Below is a small trained network, with its code and all its weights. Each question gives an input and a target symbol and asks what happens when units are switched off, that is, made to give their printed mean instead of their output.

import numpy as np


def w(rows, s, z=0):
    codes = np.array(rows[::2]) - 128.0
    scale = np.full(codes.shape[1], s)
    scale[-1] = z or s
    return codes * scale


def norm(h):
    return h / np.sqrt((h * h).mean(-1, keepdims=True) + 1e-5)


def f(y):
    return y / 2 * (1 + np.tanh(0.7978845608 * (y + 0.044715 * y**3)))


def softmax(a):
    e = np.exp(a - a.max(-1, keepdims=True))
    return e / e.sum(-1, keepdims=True)


def log_softmax(a):
    a = a - a.max(-1, keepdims=True)
    return a - np.log(np.exp(a).sum(-1, keepdims=True))


def net(x, mask):
    ids = ['ΓΘΣΦαβδεζημξπτψω'.index(c) for c in x.split()]
    T = len(ids)
    res = E[ids] + P[:T]
    q, k, v = (norm(res) @ M[0].T for M in (Q, K, V))
    z = softmax(np.where(np.tri(T) > 0, q @ k.T / 3**0.5, -1e9)) @ v
    res = res + np.where(mask[0], z, O[0][:, -1]) @ O[0][:, :-1]
    y = f(norm(res) @ A[0][:, :-1].T + A[0][:, -1])
    res = res + np.where(mask[1:17], y, B[0][:, -1]) @ B[0][:, :-1]
    return log_softmax(norm(res)[-1] @ U[:, :-1].T + U[:, -1])


Q, K, V, O, A, B = {}, {}, {}, {}, {}, {}
E = w([
[58,119,151,103,116],'Γ',
[141,103,180,105,134],'Θ',
[142,109,120,159,87],'Σ',
[137,142,164,90,158],'Φ',
[120,85,122,129,145],'α',
[153,111,107,99,146],'β',
[157,117,98,111,116],'δ',
[67,56,145,2,117],'ε',
[61,120,150,106,118],'ζ',
[156,120,96,111,118],'η',
[156,119,99,110,117],'μ',
[156,121,95,113,115],'ξ',
[171,167,121,106,113],'π',
[156,118,98,111,117],'τ',
[57,120,148,108,119],'ψ',
[115,169,98,137,144],'ω',
],0.029)
P = w([
[2,125,94,43,45],'0',
[24,97,104,46,91],'1',
[61,89,92,64,104],'2',
[85,91,89,82,115],'3',
[103,91,90,98,128],'4',
[120,91,93,114,136],'5',
[135,95,94,129,149],'6',
[151,96,96,148,159],'7',
[166,101,96,169,167],'8',
[181,103,97,191,173],'9',
],0.0085)
Q[0] = w([
[18,177,215,154,203],'head 0',
[185,105,10,104,110],'head 0',
[230,70,126,54,199],'head 0',
],0.011)
K[0] = w([
[19,147,83,70,119],'head 0',
[172,145,89,246,255],'head 0',
[180,143,171,179,191],'head 0',
],0.0099)
V[0] = w([
[132,2,136,184,83],'head 0',
[119,130,83,152,250],'head 0',
[93,40,204,113,158],'head 0',
],0.0085)
O[0] = w([
[118,2,211,117,85,21],'head 0',
[22,125,86,55,92,19],'head 0',
[115,73,84,209,175,249],'head 0',
],0.0099,0.0011)
A[0] = w([
[91,172,237,105,126,142],'neuron 0',
[63,184,97,104,43,107],'neuron 1',
[98,137,121,105,104,144],'neuron 2',
[68,89,104,140,62,79],'neuron 3',
[183,160,88,128,87,107],'neuron 4',
[133,183,120,91,124,104],'neuron 5',
[161,194,186,212,65,152],'neuron 6',
[131,95,166,77,148,131],'neuron 7',
[113,75,119,118,54,102],'neuron 8',
[113,116,254,95,118,127],'neuron 9',
[146,175,81,148,167,106],'neuron 10',
[99,115,66,155,117,126],'neuron 11',
[146,134,195,143,48,33],'neuron 12',
[100,74,152,114,78,2],'neuron 13',
[45,155,183,161,134,129],'neuron 14',
[112,170,85,183,139,120],'neuron 15',
],0.019,0.0099)
B[0] = w([
[157,129,202,213,140,166],'neuron 0',
[149,160,107,145,182,187],'neuron 1',
[90,112,137,153,76,178],'neuron 2',
[150,139,110,87,213,181],'neuron 3',
[100,97,161,116,106,231],'neuron 4',
[151,94,146,139,153,195],'neuron 5',
[188,147,27,166,46,138],'neuron 6',
[158,165,189,148,78,236],'neuron 7',
[106,172,99,159,151,254],'neuron 8',
[138,163,77,87,187,183],'neuron 9',
[123,80,117,116,82,210],'neuron 10',
[116,144,171,182,134,170],'neuron 11',
[162,91,170,247,193,128],'neuron 12',
[55,91,213,163,149,147],'neuron 13',
[248,108,175,96,128,174],'neuron 14',
[94,193,99,131,98,146],'neuron 15',
],0.014,0.0065)
U = w([
[182,212,210,135,173,190],'Γ',
[184,13,168,34,119,4],'Θ',
[118,98,30,49,174,170],'Σ',
[80,237,74,154,161,137],'Φ',
[14,109,158,175,189,106],'α',
[215,154,74,120,56,41],'β',
[100,153,156,125,79,140],'δ',
[91,152,163,143,71,138],'ε',
[161,110,76,243,128,66],'ζ',
[108,144,115,120,113,173],'η',
[107,142,123,117,104,138],'μ',
[112,178,145,43,79,86],'ξ',
[69,2,101,172,77,57],'π',
[114,131,145,118,85,60],'τ',
[23,135,183,45,135,94],'ψ',
[104,144,128,120,101,103],'ω',
],0.013,0.003)

Each question gives the input, a string of symbols that net reads in full, and the target symbol t.
The units are the heads (3 rows each of Q, K, V and O) and the neurons (one row each of A and B). Each row of codes is followed by its name. A weight is (code - 128) times the scale printed after its matrix; where a second scale follows, it is the last column's (O, A, B and U).
mask holds one flag per unit, heads first, then neurons. A switched-off unit (its flag False) gives its mean, the last column of its rows in O or B, instead of its output. The means were averaged over made-up inputs and are rounded, as every weight is.
A unit's drop is (log p(t) with every unit on - log p(t) with that unit switched off) / (log p(t) with every unit on - log p(t) with every unit switched off).
The circuit of an input: a set's keep is (log p(t) with only the set's units on - log p(t) with every unit switched off) / (log p(t) with every unit on - log p(t) with every unit switched off). Starting from the 12 units with the biggest drops (on a tie, the unit counted first), units are removed one at a time, each time the one whose removal leaves the highest keep (on an exact tie, the one counted first), for as long as the keep stays at least 0.8.
units of the circuit, in order: the units of the circuit, biggest drop first
k most important neurons: the k neurons with the biggest drops, biggest first
drop when u is switched off: that unit's drop, to one decimal
input Φ η ζ η Θ Σ η δ Σ Θ, target Θ: units of the circuit, in order => [neuron 8]
input Φ η ω μ α η, target α: units of the circuit, in order => [head 0; neuron 13; neuron 8]
input ψ Φ Θ, target Γ: units of the circuit, in order => [neuron 7; neuron 9]
input Φ Φ τ Θ Θ β β Γ, target Γ: 3 most important neurons => [neuron 14; neuron 11; neuron 10]
input Γ π ζ ξ Φ ξ ε Γ η ψ, target Γ: 3 most important neurons => [neuron 14; neuron 10; neuron 11]
input ξ ε ε η Φ Φ Σ ξ, target Γ: units of the circuit, in order => [head 0; neuron 8; neuron 10; neuron 6]
input Θ ω Θ Φ δ ε τ β δ, target Φ: 4 most important neurons => [neuron 8; neuron 10; neuron 3; neuron 14]
input β Φ η δ β η Φ ξ, target π: 3 most important neurons => [neuron 4; neuron 7; neuron 11]
input η β Φ ω π δ, target Θ: units of the circuit, in order => [head 0; neuron 5; neuron 4]
input Σ Γ η ω Σ τ, target Γ: 3 most important neurons => [neuron 8; neuron 7; neuron 9]
input Φ τ Φ η, target π: units of the circuit, in order => [neuron 4; neuron 7; neuron 11]
input η μ ω δ, target Σ: 2 most important neurons => [neuron 1; neuron 7]
input η Σ δ, target Γ: units of the circuit, in order => [head 0; neuron 8; neuron 10]
input δ ε α Φ Θ η δ δ Θ, target Θ: units of the circuit, in order => [neuron 8]
input ψ ξ Φ Φ ε α Θ ψ Σ ξ, target Γ: 2 most important neurons => [neuron 8; neuron 10]
input α Θ μ η Θ ξ, target ζ: 2 most important neurons => [neuron 8; neuron 10]
input Φ ξ π, target β: 2 most important neurons => [neuron 6; neuron 5]
input ω ζ π η, target Θ: units of the circuit, in order => [head 0; neuron 5; neuron 4]
input ε π ξ, target Θ: units of the circuit, in order => [head 0; neuron 4; neuron 7]
input Φ β Φ Φ, target Σ: 3 most important neurons => [neuron 10; neuron 7; neuron 4]
input τ Φ η δ ψ π, target β: units of the circuit, in order => [neuron 6]
input Γ Θ η, target ζ: 2 most important neurons => [neuron 11; neuron 9]
input η Φ Φ, target Θ: 2 most important neurons => [neuron 10; neuron 8]
input Φ δ δ β Θ η, target ζ: drop when neuron 14 is switched off => 0.1
